Below is a small trained network, with its code and all its weights. Each question gives an input and a target symbol and asks what happens when units are switched off, that is, made to give their printed mean instead of their output.

import numpy as np


def w(rows, s, z=0):
    codes = np.array(rows[::2]) - 128.0
    scale = np.full(codes.shape[1], s)
    scale[-1] = z or s
    return codes * scale


def f(y):
    return y / 2 * (1 + np.tanh(0.7978845608 * (y + 0.044715 * y**3)))


def softmax(a):
    e = np.exp(a - a.max(-1, keepdims=True))
    return e / e.sum(-1, keepdims=True)


def log_softmax(a):
    a = a - a.max(-1, keepdims=True)
    return a - np.log(np.exp(a).sum(-1, keepdims=True))


def net(x, mask):
    ids = ['ΔΞΦαβγεηθμπτω'.index(c) for c in x.split()]
    T = len(ids)
    res = E[ids] + P[:T]
    q, k, v = (res @ M[0].T for M in (Q, K, V))
    z = softmax(np.where(np.tri(T) > 0, q @ k.T / 3**0.5, -1e9)) @ v
    res = res + np.where(mask[0], z, O[0][:, -1]) @ O[0][:, :-1]
    y = f(res @ A[0][:, :-1].T + A[0][:, -1])
    res = res + np.where(mask[1:9], y, B[0][:, -1]) @ B[0][:, :-1]
    return log_softmax(res[-1] @ U[:, :-1].T + U[:, -1])


Q, K, V, O, A, B = {}, {}, {}, {}, {}, {}
E = w([
[136,135,105],'Δ',
[88,108,190],'Ξ',
[148,168,124],'Φ',
[220,252,190],'α',
[126,151,42],'β',
[128,63,155],'γ',
[116,76,145],'ε',
[164,124,146],'η',
[183,123,171],'θ',
[97,156,131],'μ',
[117,45,165],'π',
[41,112,62],'τ',
[127,121,101],'ω',
],0.02)
P = w([
[166,5,120],'0',
[152,174,87],'1',
[173,160,123],'2',
[161,136,117],'3',
[144,117,111],'4',
[155,101,140],'5',
[131,81,109],'6',
[165,93,146],'7',
[142,81,107],'8',
],0.011)
Q[0] = w([
[178,102,125],'h1',
[102,189,181],'h1',
[254,96,84],'h1',
],0.0091)
K[0] = w([
[119,102,136],'h1',
[74,196,202],'h1',
[196,1,125],'h1',
],0.01)
V[0] = w([
[1,125,98],'h1',
[183,80,214],'h1',
[219,159,126],'h1',
],0.0083)
O[0] = w([
[30,45,158,2],'h1',
[1,233,36,198],'h1',
[169,178,173,204],'h1',
],0.0097,0.0053)
A[0] = w([
[255,33,76,121],'n1',
[186,119,213,127],'n2',
[126,161,229,164],'n3',
[206,73,70,252],'n4',
[83,164,92,222],'n5',
[153,93,165,120],'n6',
[132,196,151,64],'n7',
[136,227,102,57],'n8',
],0.0096,0.0033)
B[0] = w([
[238,149,204,184],'n1',
[74,45,168,158],'n2',
[182,104,2,159],'n3',
[128,195,210,196],'n4',
[121,166,196,174],'n5',
[26,161,67,128],'n6',
[77,77,61,185],'n7',
[85,139,45,246],'n8',
],0.0059,0.012)
U = w([
[113,146,133,3],'Δ',
[108,77,70,76],'Ξ',
[68,175,162,91],'Φ',
[108,179,151,172],'α',
[144,152,180,208],'β',
[70,125,90,79],'γ',
[113,87,46,97],'ε',
[76,182,150,71],'η',
[99,116,80,251],'θ',
[96,142,123,29],'μ',
[7,158,131,131],'π',
[121,111,105,10],'τ',
[112,134,123,46],'ω',
],0.012,0.0051)

Each question gives the input, a string of symbols that net reads in full, and the target symbol t.
The units are the heads (3 rows each of Q, K, V and O) and the neurons (one row each of A and B). Each row of codes is followed by its name. A weight is (code - 128) times the scale printed after its matrix; where a second scale follows, it is the last column's (O, A, B and U).
mask holds one flag per unit, heads first, then neurons. A switched-off unit (its flag False) gives its mean, the last column of its rows in O or B, instead of its output. The means were averaged over made-up inputs and are rounded, as every weight is.
A unit's drop is (log p(t) with every unit on - log p(t) with that unit switched off) / (log p(t) with every unit on - log p(t) with every unit switched off).
The circuit of an input: a set's keep is (log p(t) with only the set's units on - log p(t) with every unit switched off) / (log p(t) with every unit on - log p(t) with every unit switched off). Starting from all 9 units, units are removed one at a time, each time the one whose removal leaves the highest keep (on an exact tie, the one counted first), for as long as the keep stays at least 0.8.
circuit, biggest first: the units of the circuit, biggest drop first
unit that matters most: the unit with the biggest drop
k most important neurons: the k neurons with the biggest drops, biggest first
drop of u: that unit's drop, to one decimal
input β Δ π β β β ε, target β: circuit, biggest first	h1, n1, n8
input β θ ω, target β: circuit, biggest first	h1, n8, n1
input β π β ε, target β: 3 most important neurons	n8, n7, n1
input β β β β η, target β: 2 most important neurons	n1, n8
input β Ξ α π β Δ, target β: circuit, biggest first	h1, n8, n7
input π Ξ Ξ η α θ Ξ β β, target π: 3 most important neurons	n5, n1, n3
input β α ω β β π, target β: 4 most important neurons	n1, n8, n7, n4
input β θ α η β α, target ε: unit that matters most	n3
input β α β α η θ β β γ, target β: circuit, biggest first	n1, n8, h1
input β β Φ β α β β π μ, target β: circuit, biggest first	h1, n8
input β β β β ε Ξ ω, target β: 2 most important neurons	n1, n8
input β β Φ, target β: circuit, biggest first	h1, n1
input β ε β η β β, target β: 2 most important neurons	n1, n8
input β τ β γ, target β: 4 most important neurons	n1, n8, n7, n4
input π α ε, target π: 2 most important neurons	n1, n3
input π β Δ, target π: drop of n1	0.1
input β β β π β τ Φ, target β: drop of h1	1.1
input α β β β β θ θ α, target θ: drop of n5	0.0
input β α β β β β β β η, target β: drop of h1	0.5
